Here is a tiny trained network, its code and every weight. The questions are about switching its units off for an input and a target symbol, where a switched-off unit gives its printed mean instead of its output.

import numpy as np


def w(rows, s, z=0):
    codes = np.array(rows[::2]) - 128.0
    scale = np.full(codes.shape[1], s)
    scale[-1] = z or s
    return codes * scale


def norm(h):
    return h / np.sqrt((h * h).mean(-1, keepdims=True) + 1e-5)


def f(y):
    return y / 2 * (1 + np.tanh(0.7978845608 * (y + 0.044715 * y**3)))


def softmax(a):
    e = np.exp(a - a.max(-1, keepdims=True))
    return e / e.sum(-1, keepdims=True)


def log_softmax(a):
    a = a - a.max(-1, keepdims=True)
    return a - np.log(np.exp(a).sum(-1, keepdims=True))


def net(x, mask):
    ids = ['αγδεηθλμξπφω'.index(c) for c in x.split()]
    T = len(ids)
    res = E[ids] + P[:T]
    u = 0
    for l in range(3):
        q, k, v = (norm(res) @ M[l].T for M in (Q, K, V))
        z = softmax(np.where(np.tri(T) > 0, q @ k.T / 4**0.5, -1e9)) @ v
        res = res + np.where(mask[u], z, O[l][:, -1]) @ O[l][:, :-1]
        u += 1
        y = f(norm(res) @ A[l][:, :-1].T + A[l][:, -1])
        res = res + np.where(mask[u : u + 4], y, B[l][:, -1]) @ B[l][:, :-1]
        u += 4
    return log_softmax(norm(res)[-1] @ U[:, :-1].T + U[:, -1])


Q, K, V, O, A, B = {}, {}, {}, {}, {}, {}
E = w([
[68,80,32,140,158,210],'α',
[100,139,115,124,114,109],'γ',
[135,203,120,162,156,135],'δ',
[127,87,164,127,92,77],'ε',
[102,133,121,122,119,100],'η',
[108,145,110,121,99,118],'θ',
[107,130,139,118,161,101],'λ',
[85,54,180,161,253,130],'μ',
[211,146,166,179,131,79],'ξ',
[132,134,178,189,108,146],'π',
[168,148,166,171,148,74],'φ',
[172,117,86,118,127,103],'ω',
],0.03)
P = w([
[191,54,70,121,241,253],'0',
[127,72,2,200,128,88],'1',
[97,91,22,172,114,109],'2',
[76,117,38,155,95,136],'3',
[92,188,86,93,96,45],'4',
[77,205,88,84,76,41],'5',
[72,225,89,57,49,37],'6',
[77,246,107,50,48,32],'7',
],0.0064)
Q[0] = w([
[129,176,154,254,132,152],'0.h1',
[187,217,207,183,77,36],'0.h1',
[216,121,164,171,71,114],'0.h1',
[177,81,118,26,98,182],'0.h1',
],0.009)
K[0] = w([
[47,192,196,104,151,199],'0.h1',
[128,249,122,143,2,145],'0.h1',
[180,155,114,207,80,164],'0.h1',
[159,71,81,194,202,128],'0.h1',
],0.0099)
V[0] = w([
[61,85,236,205,158,96],'0.h1',
[129,115,93,141,90,88],'0.h1',
[119,2,76,123,186,152],'0.h1',
[155,127,98,72,222,63],'0.h1',
],0.0058)
O[0] = w([
[70,25,146,163,181,123,253],'0.h1',
[100,136,110,114,106,109,166],'0.h1',
[133,130,169,62,45,218,72],'0.h1',
[146,160,147,1,100,192,37],'0.h1',
],0.0073,0.0039)
A[0] = w([
[147,228,90,2,125,105,15],'0.n1',
[96,9,9,111,120,116,172],'0.n2',
[58,161,187,44,140,30,4],'0.n3',
[168,61,202,109,43,139,125],'0.n4',
],0.0083,0.0039)
B[0] = w([
[121,93,104,209,118,87,211],'0.n1',
[108,145,118,76,173,175,253],'0.n2',
[134,170,67,156,38,133,199],'0.n3',
[106,47,55,112,120,7,150],'0.n4',
],0.011,0.004)
Q[1] = w([
[229,180,54,52,139,116],'1.h1',
[192,250,175,125,205,94],'1.h1',
[158,152,142,145,115,53],'1.h1',
[151,123,78,94,106,227],'1.h1',
],0.011)
K[1] = w([
[207,140,39,131,148,167],'1.h1',
[85,254,65,151,188,111],'1.h1',
[101,130,86,136,173,76],'1.h1',
[173,120,146,100,125,227],'1.h1',
],0.015)
V[1] = w([
[82,179,100,94,68,24],'1.h1',
[98,114,240,19,181,106],'1.h1',
[1,196,109,207,226,41],'1.h1',
[215,233,168,126,151,102],'1.h1',
],0.0062)
O[1] = w([
[124,77,215,93,52,220,155],'1.h1',
[91,192,201,99,149,94,40],'1.h1',
[182,179,140,48,92,250,254],'1.h1',
[190,129,178,179,255,172,50],'1.h1',
],0.0078,0.005)
A[1] = w([
[46,130,155,75,174,65,78],'1.n1',
[143,230,48,69,101,11,165],'1.n2',
[138,107,181,155,210,125,57],'1.n3',
[130,126,138,72,133,191,2],'1.n4',
],0.011,0.0048)
B[1] = w([
[253,168,181,192,112,95,152],'1.n1',
[186,80,158,164,33,222,254],'1.n2',
[94,157,119,94,88,83,155],'1.n3',
[74,119,167,184,111,133,118],'1.n4',
],0.014,0.0073)
Q[2] = w([
[102,146,67,11,153,228],'2.h1',
[137,116,180,47,133,56],'2.h1',
[132,2,189,137,140,67],'2.h1',
[165,202,111,147,222,181],'2.h1',
],0.013)
K[2] = w([
[174,135,2,57,130,104],'2.h1',
[141,26,175,119,171,118],'2.h1',
[115,52,171,132,130,169],'2.h1',
[142,167,83,121,184,174],'2.h1',
],0.017)
V[2] = w([
[39,88,184,212,146,104],'2.h1',
[108,103,162,181,110,81],'2.h1',
[99,93,247,140,210,135],'2.h1',
[188,73,122,7,167,68],'2.h1',
],0.011)
O[2] = w([
[149,105,21,186,67,106,207],'2.h1',
[162,146,73,169,55,103,197],'2.h1',
[122,40,84,194,57,254,104],'2.h1',
[102,148,230,59,15,208,1],'2.h1',
],0.0099,0.011)
A[2] = w([
[250,100,84,24,149,155,1],'2.n1',
[127,201,218,157,89,139,100],'2.n2',
[183,131,98,114,171,54,79],'2.n3',
[105,83,168,136,57,77,94],'2.n4',
],0.012,0.009)
B[2] = w([
[224,123,20,127,6,171,191],'2.n1',
[15,132,117,154,37,124,180],'2.n2',
[85,173,148,125,44,216,242],'2.n3',
[150,55,172,88,229,132,254],'2.n4',
],0.012,0.0029)
U = w([
[72,108,98,73,161,179,199],'α',
[137,127,155,128,136,127,60],'γ',
[180,153,194,140,199,161,254],'δ',
[175,52,182,87,166,76,186],'ε',
[120,210,142,106,115,73,115],'η',
[160,152,184,154,123,127,70],'θ',
[96,137,97,69,97,68,2],'λ',
[112,60,184,179,146,241,80],'μ',
[170,148,246,212,109,115,3],'ξ',
[83,110,93,209,148,73,185],'π',
[29,145,150,132,65,139,94],'φ',
[194,127,66,43,94,186,30],'ω',
],0.012,0.004)

Each question gives the input, a string of symbols that net reads in full, and the target symbol t.
The units are the heads (4 rows each of Q, K, V and O) and the neurons (one row each of A and B). Each row of codes is followed by its name. A weight is (code - 128) times the scale printed after its matrix; where a second scale follows, it is the last column's (O, A, B and U).
mask holds one flag per unit, layer by layer, with each layer's heads first. A switched-off unit (its flag False) gives its mean, the last column of its rows in O or B, instead of its output. The means were averaged over made-up inputs and are rounded, as every weight is.
A unit's drop is (log p(t) with every unit on - log p(t) with that unit switched off) / (log p(t) with every unit on - log p(t) with every unit switched off).
The circuit of an input: a set's keep is (log p(t) with only the set's units on - log p(t) with every unit switched off) / (log p(t) with every unit on - log p(t) with every unit switched off). Starting from the 12 units with the biggest drops (on a tie, the unit counted first), units are removed one at a time, each time the one whose removal leaves the highest keep (on an exact tie, the one counted first), for as long as the keep stays at least 0.8.
circuit, biggest first: the units of the circuit, biggest drop first
unit that matters most: the unit with the biggest drop
top k neurons: the k neurons with the biggest drops, biggest first
k most important neurons of layer l: the k neurons of layer l with the biggest drops, biggest first
input π ξ δ ε, target ε: circuit, biggest first	[2.n4 2.h1]
input ω δ α μ φ ξ, target δ: unit that matters most	1.h1
input ε θ θ λ, target φ: circuit, biggest first	[0.n4 2.h1 1.h1 0.h1]
input γ λ δ, target δ: circuit, biggest first	[2.h1 1.h1]
input ω γ π μ, target μ: circuit, biggest first	[2.h1 0.h1]
input λ ξ θ λ, target ξ: circuit, biggest first	[1.h1 0.h1 1.n1]
input π α ξ π π α γ, target ω: top 2 neurons	[1.n2 0.n3]
input δ π λ, target α: 3 most important neurons of layer 0	[0.n2 0.n3 0.n4]
input ε θ ω γ, target φ: top 4 neurons	[0.n4 2.n2 1.n2 0.n2]
input ε μ θ, target φ: top 3 neurons	[0.n4 2.n2 1.n2]
input γ ε π θ, target λ: 2 most important neurons of layer 0	[0.n1 0.n4]
input μ ξ ε λ λ η, target φ: circuit, biggest first	[2.h1 2.n2 1.h1]
input λ π γ π π π δ, target δ: circuit, biggest first	[1.h1 2.h1]
input φ ε ω ξ, target ξ: 2 most important neurons of layer 0	[0.n2 0.n3]
input μ π ε ε ε θ λ θ, target φ: unit that matters most	1.h1
input γ ε λ δ ε π π γ, target φ: circuit, biggest first	[1.h1 2.h1 2.n2]
input π π φ ε ξ γ α, target α: circuit, biggest first	[2.h1 0.n2]
input λ ε α η, target ξ: top 3 neurons	[1.n1 1.n2 0.n2]
input ξ ε ε η, target δ: top 3 neurons	[0.n2 0.n4 0.n1]
input φ π λ π λ, target ω: circuit, biggest first	[1.h1]
